Below is a small trained network, with its code and all its weights. Each question gives an input and a target symbol and asks what happens when units are switched off, that is, made to give their printed mean instead of their output.

import numpy as np


def w(rows, s, z=0):
    codes = np.array(rows[::2]) - 128.0
    scale = np.full(codes.shape[1], s)
    scale[-1] = z or s
    return codes * scale


def norm(h):
    return h / np.sqrt((h * h).mean(-1, keepdims=True) + 1e-5)


def f(y):
    return np.maximum(y, 0)


def softmax(a):
    e = np.exp(a - a.max(-1, keepdims=True))
    return e / e.sum(-1, keepdims=True)


def log_softmax(a):
    a = a - a.max(-1, keepdims=True)
    return a - np.log(np.exp(a).sum(-1, keepdims=True))


def net(x, mask):
    ids = ['αδεθξσφ'.index(c) for c in x.split()]
    T = len(ids)
    res = E[ids] + P[:T]
    r = norm(res)
    for j in range(3):
        rows = slice(2 * j, 2 * j + 2)
        q, k, v = (r @ M[0][rows].T for M in (Q, K, V))
        z = softmax(np.where(np.tri(T) > 0, q @ k.T / 2**0.5, -1e9)) @ v
        o = O[0][rows]
        res = res + np.where(mask[j], z, o[:, -1]) @ o[:, :-1]
    y = f(norm(res) @ A[0][:, :-1].T + A[0][:, -1])
    res = res + np.where(mask[3:7], y, B[0][:, -1]) @ B[0][:, :-1]
    return log_softmax(norm(res)[-1] @ U[:, :-1].T + U[:, -1])


Q, K, V, O, A, B = {}, {}, {}, {}, {}, {}
E = w([
[73,159,123,96,97,136,132,132,165,85],'α',
[1,166,136,109,152,158,113,106,98,131],'δ',
[136,144,97,104,147,123,161,105,127,92],'ε',
[138,168,101,101,139,114,124,166,136,150],'θ',
[134,77,102,97,115,56,80,137,68,126],'ξ',
[140,141,117,158,130,145,111,157,98,133],'σ',
[153,138,142,142,89,141,104,106,91,121],'φ',
],0.01)
P = w([
[4,217,12,18,34,198,51,178,49,5],'0',
[72,206,26,83,38,152,102,152,66,74],'1',
[109,200,60,108,87,130,87,132,76,102],'2',
[129,177,122,97,145,99,105,139,82,90],'3',
[152,138,135,92,152,101,116,124,100,123],'4',
[167,116,157,110,169,98,141,98,113,152],'5',
[168,76,166,133,166,99,143,90,151,184],'6',
],0.004)
Q[0] = w([
[191,104,179,184,123,153,129,128,158,158],'H1',
[212,144,66,215,64,189,119,145,106,119],'H1',
[208,50,184,216,135,159,122,103,101,143],'H2',
[65,111,113,52,190,54,151,79,114,137],'H2',
[175,138,125,85,124,111,184,158,254,88],'H3',
[112,135,119,115,143,80,63,228,87,200],'H3',
],0.031)
K[0] = w([
[41,94,175,123,131,201,159,104,169,68],'H1',
[96,254,127,177,174,199,192,123,208,158],'H1',
[14,105,113,95,112,147,114,144,137,67],'H2',
[206,59,91,116,207,54,161,133,138,113],'H2',
[64,182,89,24,97,93,163,160,247,88],'H3',
[135,117,128,116,144,99,81,205,130,241],'H3',
],0.028)
V[0] = w([
[209,112,176,148,115,85,109,99,91,194],'H1',
[222,247,133,101,174,212,134,133,52,120],'H1',
[79,179,217,148,50,172,63,242,142,140],'H2',
[182,179,125,61,197,66,114,173,160,254],'H2',
[146,66,181,234,133,114,158,70,78,64],'H3',
[125,157,237,84,74,92,99,45,168,88],'H3',
],0.014)
O[0] = w([
[144,52,183,178,101,176,80,150,125,133,54],'H1',
[212,107,119,175,137,158,255,75,177,147,212],'H1',
[129,101,244,212,105,117,87,207,156,233,54],'H2',
[117,225,171,53,193,42,104,179,44,137,137],'H2',
[128,103,99,211,79,139,164,48,184,158,3],'H3',
[122,125,146,96,19,203,81,142,155,104,127],'H3',
],0.0068,0.014)
A[0] = w([
[2,136,128,167,166,153,94,76,90,154,99],'N1',
[139,85,68,242,195,84,112,112,122,151,35],'N2',
[124,56,106,152,126,75,41,110,50,110,39],'N3',
[162,94,111,208,70,152,78,61,109,132,3],'N4',
],0.026,0.0064)
B[0] = w([
[62,138,103,176,178,143,67,53,59,159,210],'N1',
[195,124,164,230,78,251,104,175,101,120,195],'N2',
[201,47,45,89,99,52,89,173,98,169,254],'N3',
[102,80,229,87,178,7,104,61,180,98,197],'N4',
],0.016,0.0095)
U = w([
[29,171,131,83,5,159,63,205,180,111,90],'α',
[3,150,115,168,176,159,71,77,83,162,65],'δ',
[172,141,43,96,144,158,220,46,144,72,167],'ε',
[177,227,207,110,202,53,179,191,89,190,48],'θ',
[180,26,54,124,80,63,78,172,107,172,123],'ξ',
[207,95,173,196,116,233,145,171,117,128,250],'σ',
[126,52,228,123,139,67,128,74,211,99,141],'φ',
],0.0053,0.002)

Each question gives the input, a string of symbols that net reads in full, and the target symbol t.
The units are the heads (2 rows each of Q, K, V and O) and the neurons (one row each of A and B). Each row of codes is followed by its name. A weight is (code - 128) times the scale printed after its matrix; where a second scale follows, it is the last column's (O, A, B and U).
mask holds one flag per unit, heads first, then neurons. A switched-off unit (its flag False) gives its mean, the last column of its rows in O or B, instead of its output. The means were averaged over made-up inputs and are rounded, as every weight is.
A unit's drop is (log p(t) with every unit on - log p(t) with that unit switched off) / (log p(t) with every unit on - log p(t) with every unit switched off).
The circuit of an input: a set's keep is (log p(t) with only the set's units on - log p(t) with every unit switched off) / (log p(t) with every unit on - log p(t) with every unit switched off). Starting from all 7 units, units are removed one at a time, each time the one whose removal leaves the highest keep (on an exact tie, the one counted first), for as long as the keep stays at least 0.8.
circuit, biggest first: the units of the circuit, biggest drop first
k most important neurons: the k neurons with the biggest drops, biggest first
heads that matter: for each layer, one digit per head in row order, 1 if its drop is at least 0.15 and else 0, layers parted by /
drop when u is switched off: that unit's drop, to one decimal
input ε ε σ ε σ σ α, target σ: circuit, biggest first	(H1 H3)
input δ φ α, target φ: circuit, biggest first	(H2 N4)
input θ θ α, target θ: 2 most important neurons	(N3 N2)
input ξ φ θ δ, target δ: heads that matter	101
input θ φ ε ε δ, target ε: heads that matter	000
input ε ε φ, target φ: heads that matter	011
input θ σ δ α, target σ: heads that matter	110
input ε σ θ θ ε α ε, target ε: circuit, biggest first	(H2)
input ξ ε δ, target δ: heads that matter	100
input θ ξ ε σ, target σ: circuit, biggest first	(H3 N2)
input ε α σ δ φ α, target φ: circuit, biggest first	(H1 N4 H2)
input σ ξ φ, target φ: heads that matter	011
input ε σ σ δ, target σ: heads that matter	000
input δ σ ξ α α, target α: heads that matter	001
input σ φ δ, target φ: heads that matter	010
input ε ε ε φ δ φ δ, target φ: heads that matter	000
input ε θ ε α, target ε: drop when N3 is switched off	0.1
input σ ε θ α, target θ: drop when H2 is switched off	1.3
input ξ δ δ θ, target θ: drop when H2 is switched off	0.3
input σ θ θ δ, target θ: drop when H3 is switched off	0.0
